What can hang from each mark:
q14: q398
q958: q14 q23 q330
q280: q14 q874
q560: q14 q23
q831: q14 q280 q393 q874
q393: q280 q560 q831 q874 q928
q665: q330 q831
q874: q398 q525
q928: q23 q398 q525
q330: q481 q525 q958
q344: q566 q665 q874
q525: q481 q665
q23: q80 q280
q481: q23 q330
q398: q14
q566: q344 q525 q665
q80: q398 q560

Every row comes from one small tree of marks. The marks that hang from a mark follow it in brackets, in the order of their numbers. Every link used is in the known rows. Which tree was each row made from?
Each row is shifted at random along 4 fixed directions that mean nothing.
Known rows:
q393{q280{q874{q525}}}: [  75 -131 -166  157   -5   37 -193 -171  161  -23 -301   45  159  219
  112   76  150  -50  296  -42  227 -112  129  -53  -79  -20 -291  273
 -215   35   54  255  223  283   88 -128 -104   -8  -54  171  302  -45
  242  -18  -32  164  124   69  415  154  255 -201  147]
q481{q23{q80{q398 q560} q280{q14}} q330{q525}}: [ 114  362 -138  -20 -132 -264 -285  321 -114  370 -318  -18  -87   78
  -60  214 -120  320 -326  -62   64 -217 -155   36 -204  179   53  -58
  -33  421  -62  251  326 -427   62   78  263   -3   90   29  -36  -78
    2  -58  151   96  141   67  143  -76    7 -143  315]
q566{q525{q481 q665{q831{q14{q398}}}}}: [ -40   36  -15   -7  134  179  -91   59  192  -20 -384  102  -49   84
  144  -13  -57    8   41  -45  143 -174 -200  -35  -22  179 -168   98
 -357   50  106  316  346   22  209 -354    8  114  -18  192  287  -65
   55   64   86  233  353  -80  276    5  -81 -349   98]
q330{q481 q525{q665} q958{q14 q23{q80}}}: [  18 -344  411  262   31  -66 -253  379 -182   23  125   41 -200  286
  392  186   31 -324  156  258  258 -191  205  -71 -183 -136   -2  543
  197 -324  603  648   -6 -258  -82  538   50  159 -135  252 -100  -35
  466  400 -105  174  399   95  234 -144  -99  262   28]
q874{q398 q525{q665{q831}}}: [ 124  -76   36  183 -196  -85 -337  119  -90   50 -241   26   14  121
   26  413  182   -2 -217   30  143 -148   17   89 -134   47 -139  204
  -95  -82  216  454  376   14  177   31  -42  248  -97  175   78 -128
  125  198   66  153  345  -53  116 -162 -187  -72  245]
q665{q330{q525 q958} q831{q14 q874{q398}}}: [-268  -85  662   44  428  422  329  246 -191  197  237  297   39  -42
  685 -343 -125 -188  344  724  -75 -106 -160 -231  106   13  187   80
   97 -170  250  532   34 -204 -127  449  287  200   13  -42 -240 -181
  394   96 -180 -374  514  325  244  231 -525  184 -288]
q831{q14 q280{q874} q393{q560 q928{q525}}}: [ -10  123 -192  -36 -275  126 -147  121  -12  239  158   66   17   28
  443   84  215   94  144  345 -101 -142  305  -15   74   21 -117  -79
  483  -19 -153  448  317 -493   88  247  153   43  215 -125  -98 -321
  369   82   24 -121   43  -17   43   67 -299  230  338]
q874{q398{q14} q525{q481}}: [  52  219  -69 -144   13  215  -43  111   77   96 -375  283   69   34
   39 -137 -128  355 -122  100  -45 -110  -10  147   28  260   63 -137
 -110   98 -146  203  412 -255  322 -251  195  -42  160  -10  191 -144
 -119  -28  288  112   83    3  172  -53 -139 -259  133]
q80{q398 q560{q14 q23{q280{q874}}}}: [  64 -132  191  288 -239 -412 -313  297 -258  192   35 -212    1  284
   44  415  130  -89 -241  107  228 -202  120  131 -244  130  -13  379
   70  -95  197  464   69 -136  -32  346  134  201 -106  160 -132 -164
  390  332    4   49  378  130  175 -105 -120  235  288]
q280{q14{q398} q874{q525{q665}}}: [  -2  -45  267  130  155  -73  -15  298 -268   23  121 -115   34   74
  276  106  -46 -158 -107  314  132 -151   84  -34  -58   39  -21  298
  -18 -224  191  440   28 -112 -190  238  154  205  -86   77 -146  -35
  268  369   11   -5  554   72  250   -8 -205  154  -60]
q958{q23{q80{q398 q560{q14}} q280} q330{q481}}: [ 315   78 -507   56 -513 -331 -646  147  255  297 -662  -39 -140  380
 -191  373  202  391 -141 -452  251 -377   32  109 -355  180 -219  186
  -32  450   27  249  427 -259  599  -92  -12  -72   99   92  327 -105
  204 -106  203  450 -226  -76  102 -193  301 -339  618]
q560{q14{q398} q23{q80 q280}}: [ 117  343 -206  -89  -11  -42  -97  160  108  375 -446  104   22  116
  -22 -210 -160  406  -85    0   89 -361 -141    3 -121  229  -40  -36
 -158  289  -19  152  178 -198  302 -144  243 -135  243  -78  138  -23
    2 -119  236  153    3  135   61  -42  -52 -348  203]
q958{q14{q398} q23{q280} q330{q525}}: [ 167   18 -107  120  -98 -210 -449  375   22  275 -423   77  -55  243
   12  329  165  208  -98 -134  196 -424   85  -13 -246  109  -49  239
 -122  265  186  329  307 -187  380  119   87   28   43   24  221  -86
  179   44  198  296  117   61  121 -118   42 -232  421]
q393{q280{q14} q831 q928}: [ -31 -458  189  293  226   76 -168 -251  234 -277 -445  -67  132  334
  -19  199   61 -427  350 -197  549 -251   45   38 -161  -77 -334  756
 -542   -6  464  504  130  688   24 -153 -178   12 -251  448  298  -31
  250    3  130  304  398  118  437  200  502 -287   66]
q665{q330{q481{q23} q525 q958} q831}: [  12   41  160   67 -300  -73 -289  429  -50  397    1  254 -240   94
  244   89   28  112  -59  383   20  -99  -18   36  -98   52   27  116
  352  -16  176  531  349 -498  147  320  191  157   69  -51   10  -91
  225  142  -45   50  193    7  -21 -157 -352   88  193]
q874{q398{q14} q525{q665{q330 q831{q280 q393}}}}: [ -41   30  244  242  115    9 -149  102 -126  -41 -280   55   27   98
  157  304  168 -192 -161   26  143  -86 -173  -21 -146   73  143  167
 -332    0  207  480  312  -68  -39   11   60  231 -115  252   25 -150
   86  179   58  170  643  -42  282  -83 -211 -124  149]
q665{q330{q481{q23} q525} q831{q393{q280{q874}}}}: [  -6 -158  -86  237  -86   69 -286  -86  296   62 -329  124  -62  225
  332   69  279 -234  543  -21  232  -72    5 -170 -174 -124 -190  324
  -39  185  205  462  278   50  141   65  -87   61  -87  151  323  -28
  397  -58 -131  167  159   22  375  137  123 -206  198]
q525{q481{q23{q280} q330} q665}: [ -86   42  412  198  250   -1    7  260 -196   -5   36   19 -147  178
  412 -228  -97 -294  -31  121   69   71 -213 -191  -56   -9  135  262
 -445 -211  187  331  -38   72 -398   72  280  257  -32  117   44  211
   96  584 -246  118  659  136  260   50 -228  -53 -185]
q80{q398{q14} q560{q23{q280}}}: [   5  270   40 -141  -84  104   54  417  -41  458   -7  110  -12   11
  279 -313 -207  448 -159  429 -140 -219  -56   69   -9  323  170 -243
  295  133 -256  214  199 -638  182  134  448  -54  322 -223 -136 -266
  142  -31   87 -271   68  253 -109  -34 -485   21  151]
q566{q344{q874{q398{q14}}} q525 q665{q330{q481}}}: [  49  207 -317  -80 -346   29 -141    5  199  218 -251   46  -72  133
  190   64  149  139  122   35  -32  -42  -84  -28 -143  178 -258  -50
  217  -20 -147  331  451 -405  220 -211  -24  120   54   36  165  -93
  228   91  -61  138  144 -201  275 -158   -4 -121  239]
q344{q566 q665{q330}}: [ 135   39   12   34 -465 -220 -338  255 -177  194   97  -20 -228  187
  264  249  137  -64 -180  206   45  -55   57   35  -78   -6 -167  138
  158 -302  237  468  214 -174  -72  162  -40  338  -45   41    0  -30
  180  430 -170  203  338  -23   10 -195 -237  133  109]
q560{q14 q23{q280}}: [ 113  177 -175  114 -395 -379 -433  237 -113  330 -257   35  -69  249
 -203  321  111  273 -342  -39  160 -250   96  156 -205  153  -62  199
   70   40  106  337  295 -274  191   44  106   37  116   65  106  -67
   28  186  209  301   90  -68  -34 -256  -28  -53  427]
q874{q398 q525{q481{q23}}}: [ -86  173  387  -48  318  265  211  277 -180   86   15  290   55  -45
  372 -399 -246   66  -52  428 -121   28 -107  -18  101  180  245 -124
 -223 -157  -68  241  109 -135 -136   28  389  116  107  -70  -32  -14
  -53  273   31 -166  435  241  231   75 -406  -57 -207]
q23{q80 q280{q874{q398 q525}}}: [ 209  359 -369  -37 -193 -204 -298  -84  -45  164 -516   40  128   86
 -284  285   63  352 -337 -240  128 -193 -101  124 -153  225 -170  -58
 -351  298 -178  137  381 -100  140 -308   10   53   41  138  195   -3
 -141  -82  198  255  117  -66  290 -131  189 -315  311]
q393{q560{q14} q831 q874{q525{q481}} q928}: [  76  -29 -220  -82 -392  175 -264  -45  382  244 -163  169   46   53
  179   23  128  164   95  161   43 -163  307  261   38  207 -380  172
  285   34  -93  401  528 -138  335 -120   38  -35  132    2  204 -221
  249 -109  193  -24  -14  -77   20  -15  -56 -116  383]
q874{q398{q14} q525{q481 q665{q330 q831}}}: [  26  109   79  -28    0  363    7  161  217  170 -251  226  -50    8
  439 -296   10  127  132  258  -82 -125  -91  -62   12  112   54   16
   48   47   32  385  362 -281  371  -15  232   62  165 -102   95 -137
  198   37   57  -30  225   26   54  -12 -427 -207   51]
q330{q525{q481} q958{q23{q280}}}: [-114  114  411  -11  359  238  173  398 -122  205   78  357  -19   14
  447 -479 -278   87   60  480  -58  -54 -123  -72   84  158  237  -38
 -154  -90  -64  259   55 -297 -198  106  419   31  161  -46   23   20
   54  200 -112 -119  384  271  231   78 -364  -37 -169]
q665{q330 q831{q280 q393{q560{q23}}}}: [-212 -136  407  211  292  177   85   22  -41   48  -21  150  -12  171
  571 -156   84 -356  337  355  108   17 -266 -224  -10   45  180  130
 -224  -25  217  398  -19  100 -399  192  154  135  -70  159  -29 -145
  320  162 -311 -182  528  301  305  229 -194  -14 -105]
q344{q566 q874{q398}}: [ 151  -61 -156  -31 -249   64 -174 -104   74   31 -244   68  114  201
   86    7   65   76  211   -3  115 -107  100   55  -45   17 -340   92
  -58 -134   76  303  215  176  259 -140 -127  164  -27   65  241  -35
  154   88   31  111   15  108  256   55   51 -125   49]
q525{q481 q665{q831{q393}}}: [ -25   59   -7  -19 -110  223  -75   87   72   62  -94  159 -130   93
  384 -175   56    0   59  185  -16  -16  -66  -80   19   77  -64    3
   37 -122   20  349  229 -247   49  -81   97  170  114   45  115  -57
  120  225  -92   87  213  -35   71  -56 -322 -130   41]
q665{q330{q481} q831{q393}}: [-103   73  -39  -97  163  278   11  -77  222   51 -420  312  -91  147
  275 -263  -89   41  303  107   71    3 -318 -123    0  171    5  -64
 -270  176  -12  223  288  -13  -22 -292   33  -30   32  100  307  -70
  -17  -87  -62  148  177   68  312  149   93 -386  -54]
q330{q525{q481 q665{q831}}}: [  84 -160 -205   72  -12  211 -269 -153  375  -70 -531  163  -42  198
  128   24   77   20  336 -198  212 -101  -78  -62  -62   18 -333  214
 -277  128  158  298  387  232  325 -355 -165   29  -61  255  498  -44
  136  -48   -2  323   32  -75  326   81  178 -428  177]
q280{q14{q398} q874{q525{q665{q330{q958} q831}}}}: [  94  133  -27  126  -36 -264 -297  260  -38  129 -400  -45   17  120
 -212  362  -52  161 -382  -75  242 -194 -173  127 -201  210 -139  272
 -265  108   66  368  403 -138  111 -179   70  113  -75  154  133  -30
   30   84  206  272  459 -174  260 -145   21 -222  214]
q393{q560 q831 q874}: [  81   87 -487 -175 -479   72 -327 -110  324  322 -355  169   76  111
  -65  104   78  474  -31   25   19 -183   81  230  -10  303 -442  -87
  233  216 -259  164  559 -217  300 -339  -49  -41  185    9  280 -215
   70 -286  103  -74 -239  -48  -69  -50   42 -251  421]
q566{q525{q481{q23{q80 q280}}}}: [  14  -93  108  131  -75  128  -76   70    1  111   52  100  -73  155
  482  -96  152 -218  290  221  114 -154  149 -189  -58 -123  -88  217
  121 -131  275  434  -19  -86   40  295   78  146   48   81  -10  -17
  399  236 -140   28  213  172  228   18 -156   54   52]
q928{q23 q398 q525{q481{q330} q665}}: [  77 -125   72  335 -103 -195 -434  277 -102  -41 -245   -1 -116  321
   19  563  199 -178 -214 -328  186 -111   39  -18 -308  -26 -135  400
 -279 -259  408  505  249   13  130  -14  -51  334 -120  297  190   -8
  158  558  133  477  481 -182  321 -173  -69   11  362]
q80{q398{q14} q560{q23{q280{q874{q525}}}}}: [ 108   67  -60  141 -131 -260 -297  181  -52  153 -335  -61   96  177
 -189  344   23  212 -310 -107  203 -177  -10  197 -225  280  -31  121
 -153  164  -71  273  310 -206  142  -87  102   38  -24  197  117 -201
   92   17  214  133  273   19  282 -114   48  -99  373]
q566{q344 q525 q665{q330{q481} q831{q280{q14}}}}: [-182  222  -52   -5  353  157   95 -110  234  -19 -476   58  -75  109
  185 -165 -115 -119  262  -45  148   23 -579 -224  -72  213  -93    3
 -561  206  -74  256  329   17 -195 -487   48    0  -84  275  296   41
    8    8 -164  211  549  -93  535   96  242 -424  -77]
q344{q566{q665{q330 q831{q280}}} q874{q398}}: [ 175  168 -471  -89 -337  268 -148 -198  493  249 -461   86   54   98
  267 -320  130  251  470  -17    0 -155 -151 -141  -23   16 -501  -98
  -53  165 -142  254  461   58  595 -321  -72   46  161 -144  384  -38
  253 -208 -109   41  -95   17  111  122 -115 -402  102]
q874{q398 q525{q665{q831{q14}}}}: [ -23  216  109  -28  116   70  -72  184 -129   81 -282  133   27  -30
    9  100 -121  185 -317  138   11 -118 -215   83  -11  245   49  -56
 -283   14    8  318  415 -173   41 -185  151  143   17  111   47 -122
 -146  100  173   60  450  -37  127 -107 -254 -185   73]
q344{q566 q874{q398 q525{q481{q23 q330}}}}: [ 188 -186  101  239 -354 -134 -358   54  -73  -41  -66    4   18  244
  212  254  295 -294  125  -50  170   -7  267   16 -157 -185 -232  365
  -38 -293  336  530  166  197  181  217  -99  362 -173  147  159   69
  328  426  -28  233  296   34  361  -41  -55   77  128]
q80{q398 q560{q14 q23}}: [ -85  161   80 -109  428   84  125  107   92  102 -507  157  124  141
 -106 -266 -489  352  -83    6  112  -81 -394  110  -47  486   93 -123
 -538  210 -186    5  228   74  -58 -490  243 -192   48  154  235 -163
 -207 -127  211   28  242  215  389  173  167 -422  -35]
q393{q280 q560{q14{q398}} q831 q874 q928{q23}}: [ -30   19    3   99  -92  -94 -255   95  213  188 -283  -39  118  128
 -145  228  -18   56 -192  -59  231 -262   37  335 -134  339 -314  343
 -266   44   11  377  402   56   83 -287   94   53    2  162  179 -119
  109  -44  289   28  410    2  102  -34   -2 -178  370]
q566{q344{q665 q874} q525{q481{q23{q80}}}}: [  28  164  -36   13 -230  -82 -112    3  -71   51  -57    2  -79  112
  162   65  140 -122  -38  -26   76   65  -49  -65 -147  108 -217   75
  -41 -290   56  340  119 -218 -166 -130  -29  322  -52  267   87   73
  134  375 -108  190  365 -117  441 -220   25  -37  107]
q330{q525{q481{q23}}}: [ -13   80   65    5   33   -5 -169  156  -65   52 -208  228  -64  114
   36   54  -95   99  -82   39   79   -3  -38   63  -30  152  -10   37
 -207  -36   48  256  255  -84  -40 -158   87  111  -15  172  236  -11
  -89  196   96  207  223    6  290  -27    4 -157  106]
q874{q398{q14} q525{q481{q330} q665{q831{q280}}}}: [  76  219   52  133 -135 -109 -320  186  -56   51 -390   51  -48   82
  -54  287  130   57 -416 -147   71  -77 -150  120 -141  166   69  108
 -352   99   50  408  498 -200  208 -156  144  234  -25  175  167  -37
  -67  230  176  326  474 -197  162 -216 -236 -210  297]
q393{q280 q560{q14} q874{q398}}: [ -77 -508  385  457  -30 -234 -291  -30 -179 -123   92 -238  126  410
  218  533  269 -584  170  118  361 -141  245  132 -158  -40 -171  737
 -136 -293  542  578    8  446 -280  362  -98  240 -347  364 -106 -120
  601  358 -181  -42  567  239  333   90   74  297  128]
q23{q80{q560} q280{q874{q398{q14} q525}}}: [  94  182  -48  -97 -145  195   71  147  -70  361  138   27   59  -36
  546 -269   38  196  123  512 -133 -209  159  -91   28   74   45 -135
  484  114 -129  334   89 -574  106  435  309   -5  234 -198 -283 -214
  428  -39  -82 -366   43  268   24   20 -409  210   76]
q330{q481 q525 q958{q14{q398} q23}}: [  98  153 -130 -133  -44   22 -263  467  138  334 -363  298  -82  120
   -7  -86 -234  516  -57  139   39 -293   27  140  -74  249  -49  -42
   91  201  -81  251  460 -493  451  -87  236 -154  201 -112  261 -107
    4 -119  254  178  -75   15   63 -101  -99 -241  253]
q393{q280{q874{q525{q481}}} q560 q831}: [ -85  113   38  -50   74  162   -3  -35  137  100 -122  149  119    6
  252 -201  -42   31    9  235   16    7  -82  113   91  299  -75   -4
 -252  101 -258  202  317  -64 -242 -244  189   41   45  112  162  -45
   50  -28  -98 -163  356  105  259  100  -83 -149   56]

Which tree is each row?
[  41  342  -14   31 -173 -142 -213  344 -153  200  -30  -35  -91   20
  218  124  134  115 -341  113  -67 -153  -39  -11  -28  150    8    0
 -120   -6 -124  356  351 -400  131    5  250  284  102  -78   25  -43
  149  332   27  186  429 -167  107  -96 -426  -17  253] => q831{q14{q398} q280{q874{q525{q481 q665{q330}}}}}
[ 109   -6    3  165  -23 -158 -145   87  -55  148 -205 -112   48  231
   98   38   56  -29   87   15  277 -329   36  -86 -210  -18 -127  369
  -71   71  266  369  -74  -26   92  204  103   54   17   83  -11   29
  339  122   67   97  192  173  226   -4   55  -49  112] => q560{q23{q80 q280{q14{q398} q874}}}
[  48  252   92   79  -21 -512 -407  489 -290  140 -356    5  -72  240
 -471  385 -184  261 -688 -162  261 -194 -174  312 -236  398   51  221
 -523   46  -23  270  338 -327  -58 -225  210  124  -55  202  183  103
 -234  289  266  425  529 -116  229 -318   73 -152  245] => q330{q481 q958{q14{q398} q23{q280{q874}}}}
[ -38 -231  137  184  285  252  -73  -80  167 -147 -273  177   58  264
  312  -87   46 -200  378  -46  202  -19  -27 -196  -52  -41 -216  350
 -384 -168  229  323  190  300   63 -143  -77   57  -90  253  314  -17
  276  154 -106  241  356    2  552  186  163 -248  -54] => q831{q874{q525{q481 q665{q330{q958{q14}}}}}}
[  59 -231  303  190 -152   21  -49  229 -250  182  293 -156  -70  207
  582   53  189 -319  239  446  158 -395  276 -188 -115 -250  -19  430
  434 -177  507  635 -226 -190   91  810  150  211   27  -24 -421 -132
  700  267 -154 -113  212  357   18   13 -308  373    8] => q23{q80{q398} q280{q14}}
[ -28 -375  257  160  437  303  186  -14   68 -117  -53   -6  185  172
  519 -263  -59 -300  641  333  246 -216  151 -247   -3 -154 -143  423
  -58  -96  330  405 -140  335   29  271   47  -30  -97   67   26  -78
  533   68  -58 -103  270  338  466  354   87  -10 -238] => q280{q14{q398} q874{q525}}
[ -81 -336  378  269  551  491  254   73  288  -71 -113   84   -4  287
  796 -813 -209 -359  867  233  185  -89 -109 -475  -14 -316  -50  505
 -239  -72  341  374 -199  356    9  225  291 -123   97  -30  141  173
  553  211 -344  -69  279  392  349  431  -57 -204 -415] => q525{q481{q23{q280{q14}} q330{q958}} q665}
[ -81   58  174  -17  217  229  143  273  -47  231   19  154  -11  101
  454 -470 -148  112  266  442   14 -230    3 -193   26   35  101   90
   94  -22   60  287  -47 -255  -17  256  340  -62  236 -148  -69  -46
  231  114  -45 -201  161  323   19  113 -243   -9 -124] => q958{q23{q280{q14}}}
[  17 -227  361  247  -18  -88 -229  468 -201  196  123   95 -135  237
  400  162   40 -148   50  313  117 -163  176 -116 -159 -120   50  405
  281 -234  430  558  100 -265  -52  542  159  140  -28   63 -108  -83
  396  377 -100   68  335  113  120  -73 -222  211   89] => q481{q330{q525{q665} q958{q14 q23}}}
[ 171  365 -411 -195  -94  200  -20   36  248  332 -350   15   82  -32
  196 -276 -110  493   23   58  -57 -243  -85  -37  -42  248 -150 -255
   88  389 -374  105  340 -470  339 -190  215 -149  288 -108   79 -182
  150 -312   91  -88  -73   72  133   26 -112 -281  214] => q23{q80{q398{q14} q560} q280{q874{q525{q665}}}}
[  62  198   11   25  -45   -3   23  110  -41  339 -113   47   71  116
  229 -267  -38  171   95  243   48 -269   21  -70 -109   86   20  124
  120   67   66  309   -5 -262  114  226  286  -27  198 -103  -95  -19
  253   69   75  -93   89  220   84  -12 -182  -13   52] => q560{q14 q23{q80 q280{q874{q398}}}}
[  51 -159 -112  104 -402  139 -320  -24  152   47   21   26 -110  166
  396  155  344 -136  156   84   60  -26  194    0  -16  -31 -346  210
  257 -197   99  505  302 -135  169   61  -75  265   29   91  116 -152
  410  256 -129   47  130 -124   52  -43 -270   40  277] => q525{q481 q665{q831{q393{q560 q928} q874}}}
[ 272  146 -553  215 -500 -359 -686   34  244  154 -629    9  -30  290
 -343  448  249  341 -185 -487  243 -111    0   99 -280   42 -407  207
 -224  240 -135  256  632  -69  467 -371  -97   33   46  136  528   28
   55   18  116  553  -16 -364  242 -156  257 -389  569] => q831{q280{q874{q525{q665{q330{q481{q23} q958}}}}}}
[ -38    4  184  154  261   73   52   92  -75  -14  -62  -61  152   96
  286 -101  -51 -131  112  222  121 -119    2  -60  -39   33  -25  288
 -222  -71   55  347  110   56 -156   62  190   61  -27   66  -31    1
  233  179  -41  -82  482  145  313  124  -97  -20  -97] => q393{q280{q14 q874{q398 q525{q665}}}}
[  64  413 -312 -216 -312  -53 -184    1  114  251 -331  122  -92   31
  -81  -25  -82  297 -196   -2   -1   25 -301   83  -27  318 -310 -202
 -212  -23 -179  194  490 -205   42 -508  -64  180   45   74  294   25
 -210   43   23  212  279 -166  157 -152  -35 -301   74] => q344{q566{q665{q330 q831}} q874}
[  65 -153   73  134 -148   59 -218  239  102  157 -162  162 -107  316
  270 -145   -6   36  247  109  125 -135  158 -102 -115 -113  -96  336
  190  -77  272  409  149 -112  319  249  167  -21  122  -43  131  -11
  335  205    6  167  -24  106  120   28  -50  -57   90] => q525{q481{q23 q330{q958{q14}}}}
[  26  176 -265  -60 -118  289 -151  120  253  318 -353  201  -14   43
  200   29  115  321  127   12  -64 -256  -61 -114  -98  121 -224  -66
  156  101   27  369  468 -383  544 -137   32   72  221  -58  192 -229
  185  -96  196   84   50 -124   45  -46 -296 -204  334] => q928{q398{q14} q525{q665{q330 q831{q874}}}}
[  43 -210   98  161   58   42 -128   -3   15  -61 -367   21   33  297
  -50  205  -20  -54  109 -152  332 -272   32  -12 -250   15 -134  354
 -138  -89  446  404    3   60  241   11  -90   70  -61  322   90 -152
  211   45  259  256  164  124  331  -38  203 -113  135] => q928{q23{q80{q398{q14}}}}
[ -57  389  162 -217  236  232  269  422 -125  238  161  110   -8 -153
  474 -534 -312  229 -139  551 -205  -77  -71  -48  148  260  138 -167
   59  -94 -278  224  133 -528 -112   13  487   72  241 -252 -131    6
   48  251   36 -206  404   85   94   31 -536    6 -199] => q280{q14{q398} q874{q525{q481 q665}}}
[ -15  400 -186 -315 -248  -16 -209  252   -6  355 -292  165  -30  -56
 -251  218 -220  590 -597   98  -75 -236 -134  400   38  521 -102 -243
   12  208 -304  260  628 -500  154 -371  236   42  215  -31   46 -275
 -303  -85  418  -22  109 -115 -191 -170 -199 -159  395] => q393{q560 q831{q14} q928{q398}}
